Rows with their classes
-1.348 -0.431 0.466 -1.665 -1.902 0.088 0.133 -0.975 -1.164 -0.055 -2.922 0.659 -2.943 1.350 2.086 0.930 2.082 -0.200 -2.024 0.820 -0.314 -1.072 0.260 0.092 -0.607 1.226 0.495 -0.227 -1.093 -0.479 0.404 -0.158 -0.088 1.269
(79)
-0.979 -0.651 0.312 -2.376 -3.544 0.407 -0.175 -0.969 -2.010 -0.205 -4.316 -0.743 -2.243 0.870 2.761 0.241 2.309 -0.165 -0.563 0.932 -0.173 -1.149 0.377 -0.039 -1.279 1.221 0.124 -0.073 -0.533 -1.516 0.877 -0.264 -0.493 1.689
(79)
-0.280 -1.782 0.136 -0.509 -2.400 -0.284 0.253 -0.808 -1.240 -0.034 -3.443 -1.918 -0.662 0.069 1.386 0.073 1.215 0.107 -0.035 0.312 -0.272 -0.305 0.042 -0.423 -1.755 -0.025 -0.708 0.205 0.215 -1.129 -0.424 -0.254 -0.332 1.702
(70)
0.022 -1.087 -0.173 -0.344 -0.083 0.196 -0.132 -0.616 -0.744 0.086 -1.531 -2.041 -0.698 0.524 0.279 0.066 0.703 0.474 -2.296 -0.292 -0.621 1.544 -0.184 0.188 0.024 -0.471 0.295 -0.331 0.429 0.995 0.880 0.473 1.087 1.167
(69)
-0.504 0.305 0.625 -1.547 -2.894 -0.102 -0.053 -0.276 -1.563 0.034 -3.994 -1.908 -0.445 0.525 2.594 -0.164 1.097 0.035 1.530 0.551 0.966 -0.600 0.407 0.078 -1.308 -0.012 -0.265 0.600 0.385 -1.321 0.282 -0.976 0.067 0.871
(70)
-0.868 -4.359 -1.101 -1.446 2.527 -0.081 0.934 -0.580 -1.771 -0.545 -6.324 -4.913 1.168 0.215 -0.499 0.213 1.545 1.663 1.167 0.133 0.642 -3.138 0.963 0.735 0.051 -0.704 1.099 4.317 0.400 0.867 -0.522 -0.657 0.781 1.471
(69)
-1.153 3.506 0.044 -1.536 -5.464 0.312 -0.057 -3.562 -3.676 0.639 -5.252 -3.172 -1.867 1.092 5.732 -2.319 1.779 -1.226 -1.856 0.719 1.544 2.289 0.480 -0.463 -1.508 0.067 -0.102 -3.520 2.417 -2.639 2.402 -1.136 -0.371 1.724
(69)
0.360 -0.647 0.507 -1.177 -4.815 -0.130 -0.972 0.644 -1.631 -0.185 -2.328 -1.719 0.095 -0.212 1.559 -0.340 -0.100 0.205 2.491 0.474 -0.188 0.221 0.017 -0.096 -2.801 -0.130 -1.873 0.578 -0.929 -2.712 -0.195 -0.725 0.129 1.126
(69)
-0.819 -1.254 -0.229 -1.730 -1.011 0.048 0.552 -1.427 -1.805 0.100 -4.666 -2.126 -1.022 0.756 1.879 -0.277 1.955 0.220 -0.206 0.503 0.654 -0.776 0.446 -0.303 -0.947 0.325 0.763 0.889 0.886 -0.257 1.287 -0.399 0.205 0.943
(89)
-1.452 1.730 0.126 -1.516 -3.358 0.174 0.518 -1.888 -1.893 0.338 -4.467 -0.044 -1.941 0.795 3.653 -0.305 1.981 -0.404 -0.631 0.826 0.521 -0.648 0.234 -0.403 -3.355 -0.820 0.221 -1.610 1.184 -1.352 0.600 -0.663 -0.521 1.242
(79)
-0.379 -2.184 -0.057 -0.852 -1.651 -0.607 0.240 -0.625 -1.046 -0.413 -3.182 -2.584 -0.471 0.412 0.863 0.075 1.038 0.402 0.679 0.334 -0.040 -0.798 0.400 -0.034 0.227 0.064 -0.431 1.404 -0.411 -1.133 -0.161 -0.617 0.022 1.126
(70)
-1.494 1.674 0.242 -2.943 -2.828 0.698 -0.661 -1.162 -1.965 0.551 -3.995 0.875 -2.760 1.379 3.305 -0.059 2.304 -0.033 -3.159 0.572 -0.434 -0.068 -0.204 -0.158 -2.898 1.050 0.757 -1.935 0.426 -1.273 2.024 -0.929 0.073 1.376
(79)
0.075 0.056 0.278 -1.311 -3.202 0.304 -0.147 -0.791 -1.417 -0.174 -2.918 -3.713 0.171 0.579 2.114 -0.268 0.126 0.202 2.112 0.053 2.006 1.715 0.397 0.601 -0.628 -1.558 -0.029 0.363 0.635 -0.886 0.486 -0.911 0.093 1.348
(69)
-1.438 0.752 0.774 -1.654 -3.739 0.190 -0.280 -0.529 -1.092 -0.252 -4.114 0.574 -2.353 1.550 3.461 0.605 1.602 -0.106 -0.872 0.976 -0.257 -0.836 -0.016 -0.066 -2.400 0.903 -0.383 -1.004 -1.178 -0.548 -0.407 -0.398 -0.317 1.322
(79)
0.974 -0.941 0.843 -2.363 -5.628 -0.004 0.466 -1.961 -1.577 -0.325 -1.943 -1.168 -2.381 0.431 2.316 0.986 1.850 -1.021 3.579 1.301 1.182 0.541 0.492 -0.051 -0.730 -0.384 0.468 0.891 0.323 -2.051 1.499 -1.155 -0.278 0.786
(69)
-1.275 1.153 0.226 -2.834 -0.728 0.481 0.588 -0.857 -1.368 -0.289 -4.304 -1.845 -1.061 1.639 2.286 0.492 1.440 0.499 0.961 0.708 1.497 -0.775 0.847 0.942 0.468 -0.337 1.475 0.833 0.217 0.310 0.202 0.104 0.851 0.831
(85)
-0.021 -1.719 -0.424 -1.123 -0.898 -0.084 0.458 -0.737 -0.848 0.002 -2.525 -2.536 0.157 0.234 0.560 0.207 0.487 0.491 0.544 -0.035 0.372 -0.016 0.103 0.421 -1.193 -1.251 0.062 0.941 0.533 0.066 -0.948 -0.734 -0.005 1.280
(89)
-0.219 -2.716 -1.343 0.536 0.757 -1.084 0.711 -0.350 -1.063 0.238 -5.423 -3.840 2.038 -0.812 0.106 -0.790 0.627 0.978 1.049 -0.368 -0.037 -2.075 0.083 0.367 -4.154 -1.086 -0.957 2.179 1.576 -0.637 -1.551 -0.466 -0.266 1.919
(69)
-0.725 0.056 0.386 -1.202 -2.818 0.106 -0.482 -0.657 -1.001 0.184 -2.909 -0.562 -1.129 0.532 2.106 0.161 1.175 -0.468 -0.867 0.431 -2.211 0.834 -0.100 -0.080 -2.365 -0.125 -0.003 -1.237 0.146 -0.617 0.422 -0.282 -0.209 1.408
(79)
-0.710 -1.070 0.055 -1.604 -1.115 0.000 0.179 -0.675 -1.207 0.223 -3.936 -1.319 -1.009 0.180 1.395 0.541 1.319 0.666 -0.274 0.267 0.093 -0.201 0.276 -0.023 -2.234 -0.439 0.384 0.752 0.477 -0.072 0.382 -0.236 -0.120 1.482
(69)
-0.415 0.189 0.095 -1.489 -1.403 0.349 0.417 -1.185 -0.925 -0.124 -2.659 -1.170 -1.031 1.120 1.722 0.514 1.245 -0.284 1.085 0.710 1.210 0.098 0.840 0.337 0.321 -0.663 1.381 0.594 0.742 0.084 0.666 -0.512 -0.110 0.397
(88)
-0.185 0.355 -0.333 -0.479 -1.656 0.070 -0.040 -0.935 -1.233 0.320 -3.323 -1.139 -0.543 0.168 2.232 -0.159 0.938 -0.050 -1.394 -0.041 0.350 0.383 -0.359 -0.512 -3.262 -0.915 -0.186 -1.190 1.404 -0.501 -0.182 -0.132 -0.919 1.488
(79)
-0.664 -0.832 0.028 -1.150 -1.738 0.044 0.370 -1.342 -0.517 -0.031 -2.772 -0.838 -1.585 0.916 1.405 1.102 1.383 -0.027 0.113 0.463 0.392 -0.487 0.717 0.006 -0.748 -0.289 0.801 0.336 0.357 0.255 0.412 -0.373 -0.157 1.035
(79)
-0.044 -2.891 -0.643 0.267 0.247 -0.493 1.889 -2.084 -1.904 -0.087 -4.450 -5.315 1.079 -0.224 0.340 -0.966 1.111 0.233 3.325 0.624 1.596 -2.231 1.307 0.372 1.934 -0.953 0.064 3.680 1.308 -1.306 -0.805 -1.819 0.118 0.834
(69)
-1.690 0.993 -0.406 -0.660 -2.313 -0.319 0.122 -1.690 -2.165 -0.066 -6.637 -4.074 -0.472 0.930 3.700 -1.218 0.946 0.470 -1.523 0.231 0.922 0.673 0.459 0.197 -2.295 -0.966 -0.507 -1.592 1.061 -1.311 -0.519 -0.857 -0.462 2.677
(69)
-0.719 -0.736 0.247 -2.104 -2.703 0.463 -0.583 -0.866 -1.692 0.305 -3.109 0.230 -2.254 1.036 2.122 0.778 2.189 -0.083 -3.410 0.244 -1.390 1.108 -0.556 -0.446 -3.564 0.424 0.537 -1.545 0.259 -0.023 1.669 0.995 -0.230 1.988
(69)
0.892 -0.756 0.306 -2.889 -2.122 0.566 -1.102 -0.036 -1.305 0.195 -1.164 -1.797 0.864 -0.076 0.493 0.073 0.367 0.109 3.778 0.575 1.166 1.175 0.891 0.626 -1.987 -0.687 0.508 2.266 1.037 -0.845 2.418 -0.253 0.638 0.445
(89)
-1.289 -1.047 -0.234 -1.371 -2.032 -0.469 0.611 -1.575 -2.023 -0.091 -5.659 -2.803 -1.504 0.979 2.388 0.295 2.135 0.279 -1.567 0.661 -0.013 -0.855 0.480 0.105 -1.145 -0.003 0.149 0.124 0.117 -0.461 -0.232 -0.736 -0.165 2.138
(70)
-0.509 0.055 0.165 -1.048 -2.383 -0.343 0.362 -0.532 -0.705 -0.367 -3.039 -0.791 -0.687 0.134 1.790 0.532 0.550 0.043 2.405 0.744 1.182 -1.022 0.436 0.189 -1.943 -0.725 -0.152 0.949 0.289 -1.162 -0.895 -1.225 -0.164 0.467
(70)
0.487 -1.985 0.278 -0.241 -1.037 0.084 0.240 -1.815 -0.081 -0.315 -0.537 -2.259 -1.753 1.151 -0.092 1.154 1.128 -0.262 -0.984 0.462 0.417 2.124 0.495 0.576 2.455 -1.123 1.544 0.182 0.072 1.387 0.778 0.174 -0.123 1.401
(69)
-0.197 -3.962 0.253 -1.982 0.426 -0.019 0.425 0.743 -0.210 -0.530 -2.533 -1.414 -0.012 0.083 -0.940 1.273 1.214 1.035 2.918 0.592 -0.146 -3.076 0.519 0.399 -0.078 0.233 0.409 4.563 -1.314 -0.157 -0.085 -0.547 0.476 0.504
(85)
-0.452 -1.456 0.286 -0.908 -2.704 -0.192 -0.108 -0.513 -0.620 -0.010 -2.265 -0.144 -1.764 0.468 1.472 0.388 1.665 -0.208 -1.237 0.515 -1.203 -0.317 -0.326 -0.213 -1.490 0.753 -0.497 -0.408 -0.987 -0.797 0.232 0.594 2.577 1.644
(79)
-0.293 -2.829 0.356 -0.581 -1.808 -0.208 0.380 -1.203 -1.000 -0.247 -2.136 -1.428 -2.376 0.719 0.563 0.000 2.031 0.040 -2.198 0.608 -1.234 -0.268 0.145 -0.030 1.370 1.038 0.219 0.787 -1.049 -0.365 0.820 0.175 -0.485 1.608
(79)
-0.342 -1.255 -0.067 -0.319 -1.070 -0.604 0.607 -1.269 -1.401 0.069 -2.999 -2.608 -0.683 0.646 1.160 -0.284 1.164 0.098 -0.034 0.450 0.204 -0.776 0.232 0.280 1.269 0.240 0.108 0.969 -0.215 -0.706 -0.094 -0.804 -0.139 0.917
(70)
-0.135 -0.460 0.088 -2.976 -1.233 0.844 -0.134 -1.163 -1.936 -0.123 -2.000 -1.159 -0.800 0.922 1.347 0.186 1.478 0.053 1.345 0.645 0.968 0.412 0.757 0.252 -0.514 -0.097 1.396 1.392 0.800 0.244 2.230 -0.199 0.609 1.006
(88)
-0.180 -1.913 0.067 -1.289 -1.592 0.484 -0.080 -0.445 -1.260 -0.064 -2.874 -3.767 0.205 1.042 1.055 0.017 0.583 0.733 -0.381 0.127 0.054 1.511 0.292 0.469 0.418 -0.913 0.461 0.435 -0.177 0.211 0.314 -0.064 0.690 1.889
(89)
0.423 -2.696 -0.149 1.112 -1.509 -0.603 0.166 0.299 0.307 -0.253 -1.069 -2.879 1.001 -0.338 -0.602 0.486 -0.574 0.494 1.218 0.016 -0.049 0.751 -0.121 0.189 -0.915 -1.827 -1.200 1.387 -0.299 -0.507 -1.532 -0.442 -0.504 1.245
(70)
-1.866 2.752 0.831 -4.501 -0.930 1.245 -0.045 -2.135 -2.285 0.227 -3.693 0.697 -3.196 2.248 3.344 0.023 2.582 -0.199 -0.690 0.989 1.418 -0.626 1.072 0.688 1.370 1.670 3.076 -0.341 0.486 0.860 2.828 -0.471 -0.293 -0.076
(85)
0.077 -3.169 0.470 -1.096 -3.962 -0.359 0.408 -1.352 -1.100 -0.404 -3.180 -2.924 -1.022 0.445 2.865 0.628 1.574 -0.075 2.033 0.931 0.349 -0.311 0.558 0.484 -0.374 -0.423 -0.487 1.716 -0.693 -1.561 -0.420 -1.110 -0.259 1.342
(70)
-1.392 -0.855 0.386 -1.763 -2.005 0.161 -0.112 -0.655 -1.494 -0.055 -3.506 -0.951 -1.925 1.057 2.096 0.177 1.649 0.198 -1.803 0.592 -0.635 -0.185 0.151 -0.086 -0.357 0.974 0.293 0.238 -0.553 -0.206 0.714 0.079 0.066 1.690
(79)
1.069 -2.894 -0.182 -1.167 -1.088 0.249 0.147 -0.708 -0.659 -0.189 -0.603 -2.200 -0.264 0.165 -0.443 0.259 1.018 0.442 2.248 0.361 0.872 0.192 0.273 0.098 0.695 -0.710 0.590 2.094 0.476 -0.102 1.176 -0.469 0.131 0.826
(88)
0.003 -6.426 0.222 0.143 -0.558 -1.041 1.632 -1.283 -0.906 -0.718 -4.283 -5.270 -0.706 0.622 -0.734 1.344 1.727 0.758 1.344 0.977 0.152 -2.025 0.873 0.236 2.872 -0.912 0.108 4.228 -1.457 -0.376 -1.607 -1.119 0.116 2.279
(69)
-1.221 -0.378 0.305 -0.022 -2.109 -0.531 0.348 -0.604 -0.809 -0.311 -3.527 -1.552 -1.072 0.527 1.806 0.066 1.025 0.636 -0.397 0.794 -0.142 -1.198 0.337 0.077 -0.828 0.076 -0.693 -0.307 -0.688 -1.554 -1.303 -0.993 -0.521 1.337
(70)
-0.924 -0.711 0.077 -0.443 -1.957 -0.330 0.704 -1.860 -1.435 0.015 -4.383 -2.900 -0.998 0.736 1.881 -0.201 1.289 -0.237 -0.212 0.633 0.461 -0.620 0.367 -0.121 -0.429 -0.173 -0.295 0.420 0.034 -1.054 -0.405 -0.998 -0.229 1.547
(70)
-1.613 1.820 -0.254 -1.601 -0.518 0.046 -0.162 -1.097 -1.829 0.099 -6.114 -1.325 -0.372 0.622 3.176 -0.936 1.132 0.358 -0.537 0.256 0.501 -1.077 0.103 -0.141 -4.518 -0.189 -0.314 -1.079 0.852 -1.107 -0.459 -0.529 0.034 1.466
(69)

Rows, each with its class
1.461 -1.861 -1.055 -0.626 0.390 -0.899 -0.602 -0.084 0.353 -0.367 0.082 -1.598 -4.708 1.974 -0.538 -2.281 -0.769 2.954 5.442 -0.289 -2.542 -2.941 0.310 -0.706 4.935 3.011 -0.784 0.548 1.112 0.083 3.169 0.390 1.364 0.260
toza
-0.736 1.230 0.541 -1.033 1.038 0.276 0.547 1.575 0.178 -0.562 0.309 4.185 1.136 -1.050 -0.083 -2.082 -1.632 -1.931 -0.048 -0.048 0.430 1.306 -0.547 -0.912 1.454 2.259 -0.993 0.143 3.637 1.593 -0.597 -1.214 -0.178 1.282
toza
0.474 0.030 0.289 -0.781 -0.662 -0.546 -1.890 -0.451 0.793 0.441 -0.440 7.154 0.331 0.031 0.286 3.991 0.313 -2.133 -2.947 0.610 -0.463 2.345 1.434 -1.007 -3.912 0.430 -0.838 0.861 -1.824 -0.468 -0.491 -0.305 0.142 0.153
Voteg
-1.774 -0.099 0.403 -0.651 0.930 1.046 0.942 0.970 0.569 0.812 0.382 3.895 -1.906 -0.541 0.088 -1.967 -1.061 1.181 2.540 -0.604 0.296 1.711 1.225 -1.622 3.342 4.710 -0.359 0.181 0.284 -1.276 1.622 -1.435 -0.202 0.233
toza
-0.326 1.107 -2.397 -0.034 -0.519 0.612 -2.663 0.669 0.650 0.038 -1.205 0.889 -1.238 -0.750 0.810 -1.152 0.386 2.075 0.628 -3.135 0.835 2.557 0.573 -3.915 1.525 2.160 0.381 1.500 1.888 0.492 -0.829 -1.268 -0.119 -0.447
toza
1.171 0.597 -0.564 -0.772 -0.861 -0.232 0.397 0.097 -0.442 -0.880 -0.635 4.964 -2.068 -0.043 -0.324 -1.046 -0.304 0.995 1.345 -1.569 -4.195 -0.131 -0.773 -0.208 -0.576 2.824 -0.744 -0.510 0.214 0.159 -1.880 0.100 -0.218 0.373
toza
0.461 1.253 0.337 -1.224 -2.739 -0.263 0.559 0.775 0.654 0.066 0.152 1.774 0.575 -0.251 0.392 -0.910 -0.244 0.012 0.881 -1.177 0.500 -0.865 -0.391 -0.389 1.889 -0.248 -0.767 0.389 1.512 -0.356 -0.608 0.020 -0.036 -0.238
toza
